Below is a small trained network, with its code and all its weights. Each question gives an input and a target symbol and asks what happens when units are switched off, that is, made to give their printed mean instead of their output.

import numpy as np


def w(rows, s, z=0):
    codes = np.array(rows[::2]) - 128.0
    scale = np.full(codes.shape[1], s)
    scale[-1] = z or s
    return codes * scale


def norm(h):
    return h / np.sqrt((h * h).mean(-1, keepdims=True) + 1e-5)


def f(y):
    return np.maximum(y, 0)


def softmax(a):
    e = np.exp(a - a.max(-1, keepdims=True))
    return e / e.sum(-1, keepdims=True)


def log_softmax(a):
    a = a - a.max(-1, keepdims=True)
    return a - np.log(np.exp(a).sum(-1, keepdims=True))


def net(x, mask):
    ids = ['ΔΞΠΣγεζηλφψω'.index(c) for c in x.split()]
    T = len(ids)
    res = E[ids] + P[:T]
    q, k, v = (norm(res) @ M[0].T for M in (Q, K, V))
    z = softmax(np.where(np.tri(T) > 0, q @ k.T / 3**0.5, -1e9)) @ v
    res = res + np.where(mask[0], z, O[0][:, -1]) @ O[0][:, :-1]
    y = f(norm(res) @ A[0][:, :-1].T + A[0][:, -1])
    res = res + np.where(mask[1:13], y, B[0][:, -1]) @ B[0][:, :-1]
    return log_softmax(norm(res)[-1] @ U[:, :-1].T + U[:, -1])


Q, K, V, O, A, B = {}, {}, {}, {}, {}, {}
E = w([
[193,76,52,161],'Δ',
[185,88,129,181],'Ξ',
[242,66,22,150],'Π',
[101,173,129,250],'Σ',
[234,105,170,173],'γ',
[95,200,33,184],'ε',
[237,144,126,142],'ζ',
[241,110,94,26],'η',
[18,189,166,149],'λ',
[206,162,37,107],'φ',
[96,199,42,145],'ψ',
[182,132,212,156],'ω',
],0.016)
P = w([
[66,87,87,146],'0',
[151,112,79,244],'1',
[172,132,86,239],'2',
[178,148,100,213],'3',
[182,167,108,186],'4',
[182,186,117,148],'5',
[170,192,122,117],'6',
[158,193,127,85],'7',
],0.011)
Q[0] = w([
[250,204,124,177],'h0',
[72,97,191,112],'h0',
[131,169,115,185],'h0',
],0.012)
K[0] = w([
[195,248,159,119],'h0',
[132,82,133,123],'h0',
[113,159,146,109],'h0',
],0.016)
V[0] = w([
[125,104,31,74],'h0',
[158,195,227,52],'h0',
[59,254,75,106],'h0',
],0.0091)
O[0] = w([
[222,255,114,104,90],'h0',
[116,84,56,237,2],'h0',
[215,130,198,184,151],'h0',
],0.0097,0.0064)
A[0] = w([
[175,133,85,126,34],'n0',
[171,177,99,126,55],'n1',
[154,210,101,123,144],'n2',
[139,52,103,144,2],'n3',
[50,67,238,131,114],'n4',
[90,248,182,64,22],'n5',
[14,222,241,141,99],'n6',
[159,147,67,91,19],'n7',
[152,169,96,212,88],'n8',
[141,103,89,80,86],'n9',
[226,64,132,30,92],'n10',
[124,154,107,229,132],'n11',
],0.012,0.0075)
B[0] = w([
[143,103,182,148,143],'n0',
[96,94,156,137,170],'n1',
[94,129,91,90,225],'n2',
[114,117,154,101,145],'n3',
[123,117,96,156,193],'n4',
[123,105,88,241,171],'n5',
[120,77,248,152,230],'n6',
[172,127,164,139,140],'n7',
[130,187,48,117,221],'n8',
[94,128,115,114,152],'n9',
[82,132,168,129,221],'n10',
[141,118,93,71,254],'n11',
],0.016,0.0066)
U = w([
[85,141,104,107,77],'Δ',
[26,111,139,96,135],'Ξ',
[115,106,164,36,81],'Π',
[131,82,190,195,241],'Σ',
[104,87,97,124,182],'γ',
[187,148,185,119,152],'ε',
[121,134,72,143,123],'ζ',
[124,128,106,119,111],'η',
[244,92,85,249,1],'λ',
[179,174,129,81,80],'φ',
[209,153,142,165,76],'ψ',
[97,68,41,223,122],'ω',
],0.019,0.0055)

Each question gives the input, a string of symbols that net reads in full, and the target symbol t.
The units are the heads (3 rows each of Q, K, V and O) and the neurons (one row each of A and B). Each row of codes is followed by its name. A weight is (code - 128) times the scale printed after its matrix; where a second scale follows, it is the last column's (O, A, B and U).
mask holds one flag per unit, heads first, then neurons. A switched-off unit (its flag False) gives its mean, the last column of its rows in O or B, instead of its output. The means were averaged over made-up inputs and are rounded, as every weight is.
A unit's drop is (log p(t) with every unit on - log p(t) with that unit switched off) / (log p(t) with every unit on - log p(t) with every unit switched off).
The circuit of an input: a set's keep is (log p(t) with only the set's units on - log p(t) with every unit switched off) / (log p(t) with every unit on - log p(t) with every unit switched off). Starting from the 12 units with the biggest drops (on a tie, the unit counted first), units are removed one at a time, each time the one whose removal leaves the highest keep (on an exact tie, the one counted first), for as long as the keep stays at least 0.8.
circuit, biggest first: the units of the circuit, biggest drop first
k most important neurons: the k neurons with the biggest drops, biggest first
input γ Ξ φ Δ, target φ: circuit, biggest first : [h0; n5]
input Π ω Π λ Π φ Δ, target φ: 4 most important neurons : [n5; n4; n2; n10]
input Ξ Π ε λ Σ Ξ Δ, target Σ: 2 most important neurons : [n10; n11]
input Ξ Ξ Σ Ξ Σ ε Π, target ε: circuit, biggest first : [h0; n10]
input ω Ξ Ξ Ξ ζ Σ, target ζ: 2 most important neurons : [n8; n11]
input η Ξ Π λ Ξ Σ, target λ: circuit, biggest first : [h0; n10; n11; n2]
input ε λ Σ Δ Ξ Π, target Π: circuit, biggest first : [n10; h0]
input Σ ε Ξ, target ε: circuit, biggest first : [h0]
input γ Ξ Ξ φ Σ Ξ, target φ: circuit, biggest first : [n6; n5]
input ε η Π Σ Σ Ξ ε Σ, target ε: 4 most important neurons : [n6; n11; n5; n8]
input ψ φ Ξ ε Ξ Σ, target ε: 2 most important neurons : [n6; n11]
input ε Σ Ξ ε ψ Σ, target ψ: 2 most important neurons : [n8; n10]
input Δ Σ Π, target Σ: 2 most important neurons : [n10; n11]
input Ξ Π λ Σ λ φ Σ Ξ, target φ: circuit, biggest first : [n6]
input Δ ψ ε ζ λ Σ Ξ, target λ: circuit, biggest first : [h0; n6; n2]
input Σ Ξ φ ω Ξ λ γ, target λ: circuit, biggest first : [h0; n2]
input λ Ξ Ξ Σ Σ Σ Ξ, target Σ: 2 most important neurons : [n8; n10]
input ε Σ Ξ, target ε: circuit, biggest first : [h0; n5]
input Σ Σ Ξ ε Δ, target ε: 2 most important neurons : [n10; n11]
input λ Σ Σ Ξ Ξ Ξ, target Ξ: circuit, biggest first : [h0]
input Ξ Ξ Ξ φ Σ, target φ: 2 most important neurons : [n8; n11]
